Below are the code and all the weights of a small trained network. Each question names an input and a class and asks about switching units off, where a switched-off unit gives its printed mean instead of its output.

import numpy as np


def w(rows, s, z=0):
    codes = np.array(rows[::2]) - 128.0
    scale = np.full(codes.shape[1], s)
    scale[-1] = z or s
    return codes * scale


def norm(h):
    return h / np.sqrt((h * h).mean(-1, keepdims=True) + 1e-5)


def f(y):
    return np.maximum(y, 0)


def log_softmax(a):
    a = a - a.max(-1, keepdims=True)
    return a - np.log(np.exp(a).sum(-1, keepdims=True))


def net(x, mask):
    res = np.array(x, float).reshape(1, 3) / 4 @ E
    u = 0
    for l in range(3):
        y = f(norm(res) @ A[l][:, :-1].T + A[l][:, -1])
        res = res + np.where(mask[u : u + 9], y, B[l][:, -1]) @ B[l][:, :-1]
        u += 9
    return log_softmax(norm(res)[-1] @ U[:, :-1].T + U[:, -1])


A, B = {}, {}
E = w([
[69,74,107,3],'x0',
[95,243,148,120],'x1',
[10,132,42,179],'x2',
],0.012)
A[0] = w([
[96,59,97,182,90],'0.n1',
[69,127,109,80,11],'0.n2',
[152,54,112,150,112],'0.n3',
[93,108,126,7,146],'0.n4',
[133,46,122,106,76],'0.n5',
[116,103,134,117,100],'0.n6',
[104,81,121,87,89],'0.n7',
[117,133,117,4,127],'0.n8',
[45,84,115,61,120],'0.n9',
],0.025,0.011)
B[0] = w([
[70,74,97,216,193],'0.n1',
[231,133,189,40,159],'0.n2',
[189,151,141,176,185],'0.n3',
[24,71,252,123,248],'0.n4',
[126,207,170,180,178],'0.n5',
[101,118,140,149,142],'0.n6',
[54,139,176,149,173],'0.n7',
[123,194,212,113,231],'0.n8',
[92,100,14,67,228],'0.n9',
],0.031,0.015)
A[1] = w([
[99,233,74,134,116],'1.n1',
[62,137,32,80,101],'1.n2',
[133,133,111,125,2],'1.n3',
[153,112,199,42,90],'1.n4',
[115,160,150,17,101],'1.n5',
[252,68,128,81,85],'1.n6',
[112,157,130,33,152],'1.n7',
[139,108,81,137,131],'1.n8',
[131,62,170,154,183],'1.n9',
],0.029,0.0047)
B[1] = w([
[142,224,143,88,193],'1.n1',
[132,76,148,45,195],'1.n2',
[112,121,136,136,128],'1.n3',
[120,27,171,131,253],'1.n4',
[90,100,253,87,245],'1.n5',
[233,84,163,82,164],'1.n6',
[94,105,234,94,220],'1.n7',
[153,155,90,135,157],'1.n8',
[146,153,67,169,236],'1.n9',
],0.045,0.011)
A[2] = w([
[120,102,84,105,55],'2.n1',
[175,155,104,107,8],'2.n2',
[50,167,114,124,128],'2.n3',
[188,99,140,118,136],'2.n4',
[124,138,196,176,6],'2.n5',
[162,106,121,112,13],'2.n6',
[168,104,109,96,83],'2.n7',
[167,75,36,51,3],'2.n8',
[97,77,1,126,54],'2.n9',
],0.034,0.0046)
B[2] = w([
[107,116,98,100,149],'2.n1',
[169,131,183,132,177],'2.n2',
[78,168,97,82,217],'2.n3',
[164,114,100,125,200],'2.n4',
[112,83,41,111,254],'2.n5',
[173,136,137,117,153],'2.n6',
[161,145,120,120,165],'2.n7',
[120,132,13,92,173],'2.n8',
[141,115,253,124,239],'2.n9',
],0.05,0.0098)
U = w([
[152,127,57,198,152],'0',
[176,119,186,207,81],'1',
[154,237,143,95,104],'2',
[142,113,62,50,2],'3',
[254,103,116,113,123],'4',
[60,146,91,138,56],'5',
[95,71,194,75,218],'6',
],0.028,0.0067)

Each question gives the input, the list of numbers given to net, and the class t.
The units are the neurons (one row each of A and B). Each row of codes is followed by its name. A weight is (code - 128) times the scale printed after its matrix; where a second scale follows, it is the last column's (A, B and U).
mask holds one flag per neuron, layer by layer. A switched-off neuron (its flag False) gives its mean, the last column of its row in B, instead of its output. The means were averaged over made-up inputs and are rounded, as every weight is.
A unit's drop is (log p(t) with every unit on - log p(t) with that unit switched off) / (log p(t) with every unit on - log p(t) with every unit switched off).
most important unit: the unit with the biggest drop
top k neurons: the k neurons with the biggest drops, biggest first
top k neurons in layer l: the k neurons of layer l with the biggest drops, biggest first
input [-5,8,-8], class 4: most important unit : 0.n8
input [-1,-6,-4], class 4: top 4 neurons in layer 0 : (0.n4; 0.n1; 0.n3; 0.n7)
input [-4,6,-7], class 4: top 4 neurons : (0.n8; 0.n4; 0.n9; 0.n7)
input [-1,-5,4], class 1: top 4 neurons : (0.n1; 2.n9; 0.n8; 0.n3)
input [4,-5,1], class 5: top 2 neurons : (0.n1; 0.n5)
input [-5,4,-8], class 4: top 4 neurons : (0.n8; 0.n4; 0.n1; 0.n9)
input [-7,-3,1], class 1: top 2 neurons in layer 0 : (0.n9; 0.n8)
input [0,-4,-7], class 4: top 2 neurons : (0.n1; 0.n9)
input [-3,4,0], class 2: top 3 neurons in layer 0 : (0.n4; 0.n2; 0.n8)
input [-2,-4,2], class 1: top 3 neurons : (0.n8; 0.n1; 1.n5)
input [-6,-1,3], class 1: top 2 neurons : (0.n9; 0.n8)
input [-7,-5,5], class 1: top 2 neurons : (0.n9; 2.n9)
input [1,0,4], class 3: top 4 neurons : (2.n8; 0.n1; 0.n8; 1.n2)
input [3,-7,3], class 5: top neuron : (0.n5)
input [-7,-8,1], class 1: top 2 neurons in layer 0 : (0.n8; 0.n1)
input [-3,3,8], class 3: top 2 neurons : (0.n4; 0.n3)
input [0,-2,1], class 0: top 3 neurons in layer 0 : (0.n3; 0.n5; 0.n1)
input [-4,7,2], class 2: top 2 neurons in layer 0 : (0.n4; 0.n9)
input [-2,6,1], class 2: top 4 neurons in layer 0 : (0.n4; 0.n2; 0.n8; 0.n9)
input [-6,-3,-6], class 4: most important unit : 0.n4
input [-5,6,-7], class 4: top 2 neurons in layer 0 : (0.n8; 0.n4)
